Below is a small trained network, with its code and all its weights. Each question gives an input and a target symbol and asks what happens when units are switched off, that is, made to give their printed mean instead of their output.

import numpy as np


def w(rows, s, z=0):
    codes = np.array(rows[::2]) - 128.0
    scale = np.full(codes.shape[1], s)
    scale[-1] = z or s
    return codes * scale


def f(y):
    return np.maximum(y, 0)


def softmax(a):
    e = np.exp(a - a.max(-1, keepdims=True))
    return e / e.sum(-1, keepdims=True)


def log_softmax(a):
    a = a - a.max(-1, keepdims=True)
    return a - np.log(np.exp(a).sum(-1, keepdims=True))


def net(x, mask):
    ids = ['ΣΦΨγδεζητ'.index(c) for c in x.split()]
    T = len(ids)
    res = E[ids] + P[:T]
    q, k, v = (res @ M[0].T for M in (Q, K, V))
    z = softmax(np.where(np.tri(T) > 0, q @ k.T / 2**0.5, -1e9)) @ v
    res = res + np.where(mask[0], z, O[0][:, -1]) @ O[0][:, :-1]
    y = f(res @ A[0][:, :-1].T + A[0][:, -1])
    res = res + np.where(mask[1:9], y, B[0][:, -1]) @ B[0][:, :-1]
    return log_softmax(res[-1] @ U[:, :-1].T + U[:, -1])


Q, K, V, O, A, B = {}, {}, {}, {}, {}, {}
E = w([
[155,198,126,152,172,159,216,120,135,200,130],'Σ',
[168,109,186,125,59,111,144,141,191,242,154],'Φ',
[141,100,131,85,136,179,116,121,169,156,190],'Ψ',
[119,194,90,109,124,142,127,111,111,252,185],'γ',
[141,144,221,70,64,229,100,74,188,88,47],'δ',
[137,87,113,112,48,180,138,49,42,96,195],'ε',
[114,150,100,14,179,127,240,128,73,201,129],'ζ',
[197,227,102,114,141,43,219,68,168,81,181],'η',
[42,183,189,74,197,76,124,128,68,173,168],'τ',
],0.02)
P = w([
[201,253,90,106,169,134,102,169,49,138,169],'0',
[192,215,109,109,156,129,122,161,59,120,158],'1',
[174,194,132,97,161,103,126,140,85,108,159],'2',
[157,169,131,103,165,97,145,115,106,105,158],'3',
[130,154,135,112,150,103,142,113,121,106,158],'4',
[120,129,127,103,142,106,146,100,132,125,152],'5',
[98,114,129,105,140,112,143,84,144,129,151],'6',
[94,101,136,115,136,109,134,72,162,138,148],'7',
[83,77,139,102,120,105,142,67,168,152,140],'8',
[66,70,139,94,107,110,136,55,181,158,136],'9',
[69,59,130,99,94,114,133,55,194,167,117],'10',
],0.012)
Q[0] = w([
[131,229,159,46,118,183,158,64,142,157,119],'h0',
[131,107,114,184,117,180,7,182,107,25,18],'h0',
],0.014)
K[0] = w([
[24,4,131,109,95,120,137,75,153,143,117],'h0',
[106,168,79,158,194,62,189,169,50,173,206],'h0',
],0.013)
V[0] = w([
[121,170,78,67,122,157,137,72,54,66,129],'h0',
[170,26,103,86,102,161,70,98,157,111,254],'h0',
],0.0076)
O[0] = w([
[125,71,82,146,125,177,74,112,159,89,32,137],'h0',
[182,150,66,143,122,132,110,216,141,11,123,245],'h0',
],0.011,0.012)
A[0] = w([
[23,13,102,165,128,162,147,50,154,162,19,75],'n0',
[102,128,64,137,174,63,88,155,187,143,29,79],'n1',
[145,70,88,145,123,166,80,118,121,67,97,116],'n2',
[172,139,147,177,110,58,164,153,154,53,149,88],'n3',
[125,91,187,99,176,96,77,121,124,159,167,128],'n4',
[131,79,180,254,194,141,157,55,83,217,158,3],'n5',
[159,132,77,164,124,162,193,182,115,137,123,135],'n6',
[158,64,149,169,154,204,146,104,180,185,139,145],'n7',
],0.0083,0.015)
B[0] = w([
[161,98,82,165,180,27,118,170,135,159,132,164],'n0',
[92,93,127,148,77,141,186,85,58,149,197,140],'n1',
[111,138,147,147,108,87,180,124,111,198,131,254],'n2',
[94,117,133,145,155,178,110,147,100,192,96,235],'n3',
[117,122,104,112,128,103,125,101,125,66,106,162],'n4',
[251,23,195,208,197,164,72,154,103,82,206,140],'n5',
[77,101,178,124,144,90,71,127,121,102,153,240],'n6',
[94,201,138,120,90,182,149,158,83,70,124,172],'n7',
],0.011,0.0098)
U = w([
[176,90,161,137,131,131,146,119,92,101,156,2],'Σ',
[119,200,221,126,82,30,194,143,134,147,184,56],'Φ',
[141,124,80,119,160,119,75,225,197,29,134,245],'Ψ',
[77,155,97,133,110,176,55,116,114,218,139,45],'γ',
[72,169,197,50,53,254,141,99,123,109,80,166],'δ',
[83,98,105,166,40,119,164,86,43,96,140,134],'ε',
[147,80,124,63,154,133,154,156,116,199,71,78],'ζ',
[221,131,101,125,114,86,166,26,201,68,121,192],'η',
[59,64,206,97,138,85,54,39,148,134,103,193],'τ',
],0.0048,0.0046)

Each question gives the input, a string of symbols that net reads in full, and the target symbol t.
The units are the heads (2 rows each of Q, K, V and O) and the neurons (one row each of A and B). Each row of codes is followed by its name. A weight is (code - 128) times the scale printed after its matrix; where a second scale follows, it is the last column's (O, A, B and U).
mask holds one flag per unit, heads first, then neurons. A switched-off unit (its flag False) gives its mean, the last column of its rows in O or B, instead of its output. The means were averaged over made-up inputs and are rounded, as every weight is.
A unit's drop is (log p(t) with every unit on - log p(t) with that unit switched off) / (log p(t) with every unit on - log p(t) with every unit switched off).
The circuit of an input: a set's keep is (log p(t) with only the set's units on - log p(t) with every unit switched off) / (log p(t) with every unit on - log p(t) with every unit switched off). Starting from all 9 units, units are removed one at a time, each time the one whose removal leaves the highest keep (on an exact tie, the one counted first), for as long as the keep stays at least 0.8.
units of the circuit, in order: the units of the circuit, biggest drop first
most important unit: the unit with the biggest drop
k most important neurons: the k neurons with the biggest drops, biggest first
drop of u: that unit's drop, to one decimal
input Ψ Φ ζ Φ Φ τ Σ ε γ η, target ε: 3 most important neurons	n1, n2, n3
input δ Ψ γ Φ Ψ τ, target τ: most important unit	h0
input η Φ Σ Ψ Σ δ Σ, target δ: units of the circuit, in order	h0, n7
input Ψ Ψ ε Φ Ψ ζ τ ζ, target Ψ: units of the circuit, in order	h0, n2
input ε Ψ Σ ε Σ δ, target ε: 2 most important neurons	n1, n2
input η η Σ, target Σ: units of the circuit, in order	n5, h0
input Ψ δ Φ Φ, target δ: units of the circuit, in order	n7, h0
input ε Ψ γ, target Ψ: 2 most important neurons	n2, n3
input ε δ Ψ Ψ, target δ: 2 most important neurons	n7, n6
input δ Ψ Φ, target δ: units of the circuit, in order	h0, n7
input Φ ζ Φ η Φ ζ η Ψ ζ, target Ψ: drop of n3	0.0
input Φ η Σ ζ Ψ Ψ Ψ τ, target Ψ: drop of n2	0.2
input Φ Φ Ψ Ψ Φ ζ, target Φ: drop of h0	1.3
input Ψ τ δ, target τ: most important unit	n0
